Here is a tiny trained network, its code and every weight. The questions are about switching its units off for an input and a target symbol, where a switched-off unit gives its printed mean instead of its output.

import numpy as np


def w(rows, s, z=0):
    codes = np.array(rows[::2]) - 128.0
    scale = np.full(codes.shape[1], s)
    scale[-1] = z or s
    return codes * scale


def norm(h):
    return h / np.sqrt((h * h).mean(-1, keepdims=True) + 1e-5)


def f(y):
    return y / 2 * (1 + np.tanh(0.7978845608 * (y + 0.044715 * y**3)))


def softmax(a):
    e = np.exp(a - a.max(-1, keepdims=True))
    return e / e.sum(-1, keepdims=True)


def log_softmax(a):
    a = a - a.max(-1, keepdims=True)
    return a - np.log(np.exp(a).sum(-1, keepdims=True))


def net(x, mask):
    ids = ['ΞΣγηθτφ'.index(c) for c in x.split()]
    T = len(ids)
    res = E[ids] + P[:T]
    u = 0
    for l in range(2):
        q, k, v = (norm(res) @ M[l].T for M in (Q, K, V))
        z = softmax(np.where(np.tri(T) > 0, q @ k.T / 4**0.5, -1e9)) @ v
        res = res + np.where(mask[u], z, O[l][:, -1]) @ O[l][:, :-1]
        u += 1
        y = f(norm(res) @ A[l][:, :-1].T + A[l][:, -1])
        res = res + np.where(mask[u : u + 8], y, B[l][:, -1]) @ B[l][:, :-1]
        u += 8
    return log_softmax(norm(res)[-1] @ U[:, :-1].T + U[:, -1])


Q, K, V, O, A, B = {}, {}, {}, {}, {}, {}
E = w([
[159,100,97],'Ξ',
[113,194,98],'Σ',
[142,151,121],'γ',
[90,151,85],'η',
[84,92,154],'θ',
[137,206,110],'τ',
[23,3,147],'φ',
],0.015)
P = w([
[140,253,181],'0',
[44,169,63],'1',
[72,185,61],'2',
[77,151,51],'3',
[37,79,29],'4',
[123,151,70],'5',
[71,82,26],'6',
[118,121,64],'7',
[99,95,59],'8',
[150,130,95],'9',
[110,90,60],'10',
[176,102,126],'11',
],0.0038)
Q[0] = w([
[64,141,5],'L0H0',
[202,164,40],'L0H0',
[233,190,103],'L0H0',
[160,79,129],'L0H0',
],0.012)
K[0] = w([
[83,150,218],'L0H0',
[152,254,246],'L0H0',
[158,142,81],'L0H0',
[116,77,72],'L0H0',
],0.0085)
V[0] = w([
[107,154,53],'L0H0',
[86,2,97],'L0H0',
[24,109,57],'L0H0',
[78,84,150],'L0H0',
],0.0084)
O[0] = w([
[212,166,75,195],'L0H0',
[216,114,185,1],'L0H0',
[254,232,73,169],'L0H0',
[153,106,84,84],'L0H0',
],0.0063)
A[0] = w([
[4,253,166,130],'L0N0',
[44,189,46,135],'L0N1',
[31,82,171,180],'L0N2',
[184,222,99,166],'L0N3',
[149,2,109,3],'L0N4',
[66,61,38,173],'L0N5',
[123,46,106,105],'L0N6',
[97,100,110,117],'L0N7',
],0.008,0.0028)
B[0] = w([
[165,97,197,226],'L0N0',
[183,78,118,255],'L0N1',
[102,164,64,140],'L0N2',
[126,79,114,196],'L0N3',
[163,174,132,134],'L0N4',
[174,132,219,186],'L0N5',
[152,254,121,128],'L0N6',
[138,160,142,133],'L0N7',
],0.0094,0.0089)
Q[1] = w([
[251,89,146],'L1H0',
[125,145,90],'L1H0',
[121,129,128],'L1H0',
[95,94,173],'L1H0',
],0.021)
K[1] = w([
[134,247,249],'L1H0',
[171,103,145],'L1H0',
[186,173,56],'L1H0',
[104,160,20],'L1H0',
],0.015)
V[1] = w([
[99,223,109],'L1H0',
[226,145,6],'L1H0',
[244,240,162],'L1H0',
[134,244,175],'L1H0',
],0.012)
O[1] = w([
[129,255,28,119],'L1H0',
[69,51,51,120],'L1H0',
[221,95,81,248],'L1H0',
[207,176,84,186],'L1H0',
],0.0081,0.015)
A[1] = w([
[174,63,161,128],'L1N0',
[160,109,106,72],'L1N1',
[161,74,170,125],'L1N2',
[51,76,253,5],'L1N3',
[90,89,78,99],'L1N4',
[158,213,171,105],'L1N5',
[87,154,138,25],'L1N6',
[44,115,26,254],'L1N7',
],0.016,0.0034)
B[1] = w([
[116,119,135,255],'L1N0',
[179,131,141,198],'L1N1',
[106,106,132,214],'L1N2',
[51,162,173,192],'L1N3',
[60,161,85,140],'L1N4',
[73,154,94,178],'L1N5',
[167,106,126,113],'L1N6',
[4,194,89,157],'L1N7',
],0.014,0.0068)
U = w([
[192,227,78,106],'Ξ',
[125,5,59,133],'Σ',
[135,150,216,254],'γ',
[45,146,34,116],'η',
[159,254,114,132],'θ',
[206,23,219,42],'τ',
[171,147,68,69],'φ',
],0.013,0.0065)

Each question gives the input, a string of symbols that net reads in full, and the target symbol t.
The units are the heads (4 rows each of Q, K, V and O) and the neurons (one row each of A and B). Each row of codes is followed by its name. A weight is (code - 128) times the scale printed after its matrix; where a second scale follows, it is the last column's (O, A, B and U).
mask holds one flag per unit, layer by layer, with each layer's heads first. A switched-off unit (its flag False) gives its mean, the last column of its rows in O or B, instead of its output. The means were averaged over made-up inputs and are rounded, as every weight is.
A unit's drop is (log p(t) with every unit on - log p(t) with that unit switched off) / (log p(t) with every unit on - log p(t) with every unit switched off).
The circuit of an input: a set's keep is (log p(t) with only the set's units on - log p(t) with every unit switched off) / (log p(t) with every unit on - log p(t) with every unit switched off). Starting from the 12 units with the biggest drops (on a tie, the unit counted first), units are removed one at a time, each time the one whose removal leaves the highest keep (on an exact tie, the one counted first), for as long as the keep stays at least 0.8.
units of the circuit, in order: the units of the circuit, biggest drop first
most important unit: the unit with the biggest drop
top k neurons: the k neurons with the biggest drops, biggest first
top k neurons in layer l: the k neurons of layer l with the biggest drops, biggest first
input γ φ Σ Σ γ γ Ξ, target Ξ: units of the circuit, in order	(L0N6; L0N1; L0N0; L0N3)
input Σ Σ γ η γ γ γ γ τ, target Σ: units of the circuit, in order	(L1H0; L0N5)
input γ γ Σ, target γ: units of the circuit, in order	(L0H0; L1H0)
input τ γ Σ, target τ: top 2 neurons	(L0N1; L0N0)
input η γ Ξ Σ γ Σ τ η Σ γ γ θ, target η: units of the circuit, in order	(L1H0; L1N7)
input θ γ η γ Ξ, target θ: most important unit	L0N1
input γ Σ γ γ θ, target γ: units of the circuit, in order	(L1H0; L0H0)
input θ γ γ, target θ: top 4 neurons in layer 0	(L0N1; L0N2; L0N3; L0N5)
input γ τ τ τ γ Σ η τ τ Ξ, target γ: units of the circuit, in order	(L0H0; L1H0; L0N1)
input θ γ γ γ θ γ, target θ: top 2 neurons in layer 0	(L0N3; L0N1)
input θ Σ Σ Σ γ γ γ η γ Σ Σ, target θ: top 4 neurons	(L0N1; L0N3; L0N2; L0N5)
input γ γ Ξ γ Ξ γ θ Σ γ η, target γ: units of the circuit, in order	(L1H0; L0H0)
input η γ θ γ γ τ τ γ γ θ, target η: units of the circuit, in order	(L0H0; L1H0; L0N5; L1N7)
input τ γ Σ γ Ξ Σ τ Σ, target τ: most important unit	L0H0
input Σ γ τ Σ γ γ γ η τ θ τ θ, target Σ: top 3 neurons	(L0N5; L0N0; L0N1)
input Σ Σ γ θ γ γ, target Σ: units of the circuit, in order	(L0H0; L1H0; L0N5; L0N1)
input γ Ξ Σ η Ξ, target γ: units of the circuit, in order	(L0H0; L1H0)
input θ τ γ γ τ η, target θ: top 3 neurons in layer 0	(L0N1; L0N3; L0N2)
input η Σ γ τ Σ γ τ γ φ, target Ξ: top 3 neurons	(L0N6; L0N1; L0N5)
input Σ η γ η, target Σ: most important unit	L0N0
input θ Σ τ γ Σ, target θ: top 3 neurons	(L0N3; L0N1; L0N2)
input τ γ γ η, target τ: top 3 neurons	(L0N0; L0N1; L0N6)
